Below are the code and all the weights of a small trained network. Each question names an input and a target symbol and asks about switching units off, where a switched-off unit gives its printed mean instead of its output.

import numpy as np


def w(rows, s, z=0):
    codes = np.array(rows[::2]) - 128.0
    scale = np.full(codes.shape[1], s)
    scale[-1] = z or s
    return codes * scale


def f(y):
    return np.maximum(y, 0)


def softmax(a):
    e = np.exp(a - a.max(-1, keepdims=True))
    return e / e.sum(-1, keepdims=True)


def log_softmax(a):
    a = a - a.max(-1, keepdims=True)
    return a - np.log(np.exp(a).sum(-1, keepdims=True))


def net(x, mask):
    ids = ['Ξαβγδτ'.index(c) for c in x.split()]
    T = len(ids)
    res = E[ids] + P[:T]
    r = res
    for j in range(2):
        rows = slice(3 * j, 3 * j + 3)
        q, k, v = (r @ M[0][rows].T for M in (Q, K, V))
        z = softmax(np.where(np.tri(T) > 0, q @ k.T / 3**0.5, -1e9)) @ v
        o = O[0][rows]
        res = res + np.where(mask[j], z, o[:, -1]) @ o[:, :-1]
    y = f(res @ A[0][:, :-1].T + A[0][:, -1])
    res = res + np.where(mask[2:14], y, B[0][:, -1]) @ B[0][:, :-1]
    return log_softmax(res[-1] @ U[:, :-1].T + U[:, -1])


Q, K, V, O, A, B = {}, {}, {}, {}, {}, {}
E = w([
[232,50,122,77],'Ξ',
[69,59,135,113],'α',
[207,180,113,158],'β',
[193,68,248,135],'γ',
[204,160,134,173],'δ',
[109,204,128,174],'τ',
],0.015)
P = w([
[137,60,90,126],'0',
[46,74,137,165],'1',
[92,122,131,212],'2',
[120,130,132,225],'3',
[102,152,145,255],'4',
[124,154,119,228],'5',
[139,112,90,158],'6',
[66,133,107,162],'7',
[144,188,97,191],'8',
[99,105,116,131],'9',
[76,135,113,154],'10',
],0.0085)
Q[0] = w([
[196,109,231,254],'head 0',
[156,108,106,247],'head 0',
[89,182,82,44],'head 0',
[109,86,104,170],'head 1',
[211,77,63,245],'head 1',
[127,178,85,100],'head 1',
],0.007)
K[0] = w([
[180,29,212,148],'head 0',
[128,156,204,128],'head 0',
[124,119,19,254],'head 0',
[144,79,250,145],'head 1',
[75,184,144,184],'head 1',
[54,121,235,72],'head 1',
],0.01)
V[0] = w([
[162,118,158,147],'head 0',
[95,130,154,181],'head 0',
[137,150,202,88],'head 0',
[164,6,141,142],'head 1',
[82,107,208,150],'head 1',
[90,94,102,121],'head 1',
],0.015)
O[0] = w([
[145,116,251,51,254],'head 0',
[186,160,183,144,253],'head 0',
[170,106,216,85,114],'head 0',
[214,212,167,110,155],'head 1',
[147,118,209,208,242],'head 1',
[224,158,135,255,107],'head 1',
],0.0082,0.0037)
A[0] = w([
[168,115,134,45,55],'neuron 0',
[179,149,153,122,173],'neuron 1',
[2,88,161,182,152],'neuron 2',
[205,95,139,237,165],'neuron 3',
[159,71,104,109,190],'neuron 4',
[162,70,107,149,138],'neuron 5',
[68,216,73,91,111],'neuron 6',
[145,152,160,35,131],'neuron 7',
[120,104,59,193,85],'neuron 8',
[36,183,137,151,254],'neuron 9',
[124,154,178,175,142],'neuron 10',
[67,70,15,179,147],'neuron 11',
],0.0099,0.0034)
B[0] = w([
[129,113,81,194,161],'neuron 0',
[41,168,103,134,201],'neuron 1',
[164,186,124,127,207],'neuron 2',
[30,194,127,70,254],'neuron 3',
[109,223,126,166,154],'neuron 4',
[55,243,161,165,151],'neuron 5',
[119,65,135,160,150],'neuron 6',
[113,101,111,170,177],'neuron 7',
[34,99,139,134,165],'neuron 8',
[205,59,71,159,221],'neuron 9',
[154,105,1,26,232],'neuron 10',
[133,2,181,124,180],'neuron 11',
],0.0064,0.0093)
U = w([
[209,125,96,208,206],'Ξ',
[22,157,85,141,67],'α',
[112,58,56,56,178],'β',
[132,116,176,103,155],'γ',
[151,77,72,113,5],'δ',
[1,48,96,181,103],'τ',
],0.0077,0.0022)

Each question gives the input, a string of symbols that net reads in full, and the target symbol t.
The units are the heads (3 rows each of Q, K, V and O) and the neurons (one row each of A and B). Each row of codes is followed by its name. A weight is (code - 128) times the scale printed after its matrix; where a second scale follows, it is the last column's (O, A, B and U).
mask holds one flag per unit, heads first, then neurons. A switched-off unit (its flag False) gives its mean, the last column of its rows in O or B, instead of its output. The means were averaged over made-up inputs and are rounded, as every weight is.
A unit's drop is (log p(t) with every unit on - log p(t) with that unit switched off) / (log p(t) with every unit on - log p(t) with every unit switched off).
The circuit of an input: a set's keep is (log p(t) with only the set's units on - log p(t) with every unit switched off) / (log p(t) with every unit on - log p(t) with every unit switched off). Starting from the 12 units with the biggest drops (on a tie, the unit counted first), units are removed one at a time, each time the one whose removal leaves the highest keep (on an exact tie, the one counted first), for as long as the keep stays at least 0.8.
units of the circuit, in order: the units of the circuit, biggest drop first
most important unit: the unit with the biggest drop
k most important neurons: the k neurons with the biggest drops, biggest first
heads that matter: for each layer, one digit per head in row order, 1 if its drop is at least 0.15 and else 0, layers parted by /
drop when u is switched off: that unit's drop, to one decimal
input α β α α, target α: heads that matter	11
input τ α δ, target α: heads that matter	10
input τ γ γ τ, target γ: heads that matter	10
input γ Ξ τ τ α, target γ: units of the circuit, in order	(head 0; head 1)
input τ τ τ τ δ, target τ: heads that matter	01
input τ β α τ δ τ τ Ξ τ β, target τ: heads that matter	11
input Ξ δ τ τ β τ δ, target τ: units of the circuit, in order	(head 1; neuron 10)
input α α α τ Ξ, target α: 2 most important neurons	(neuron 3; neuron 5)
input τ β α δ τ τ Ξ, target τ: units of the circuit, in order	(head 1; neuron 10; neuron 5)
input τ α δ α τ τ Ξ δ α Ξ τ, target Ξ: most important unit	neuron 9
input Ξ α τ τ τ τ, target τ: 2 most important neurons	(neuron 8; neuron 11)
input δ α β, target α: 2 most important neurons	(neuron 3; neuron 9)
input τ Ξ Ξ τ τ τ α τ τ, target τ: 3 most important neurons	(neuron 8; neuron 11; neuron 6)
input γ Ξ Ξ α, target γ: units of the circuit, in order	(head 1)
input α δ α τ α β, target α: drop when neuron 3 is switched off	0.4
input β α α Ξ τ τ τ β, target τ: drop when neuron 2 is switched off	0.1
input τ γ τ τ δ, target γ: drop when head 0 is switched off	1.1
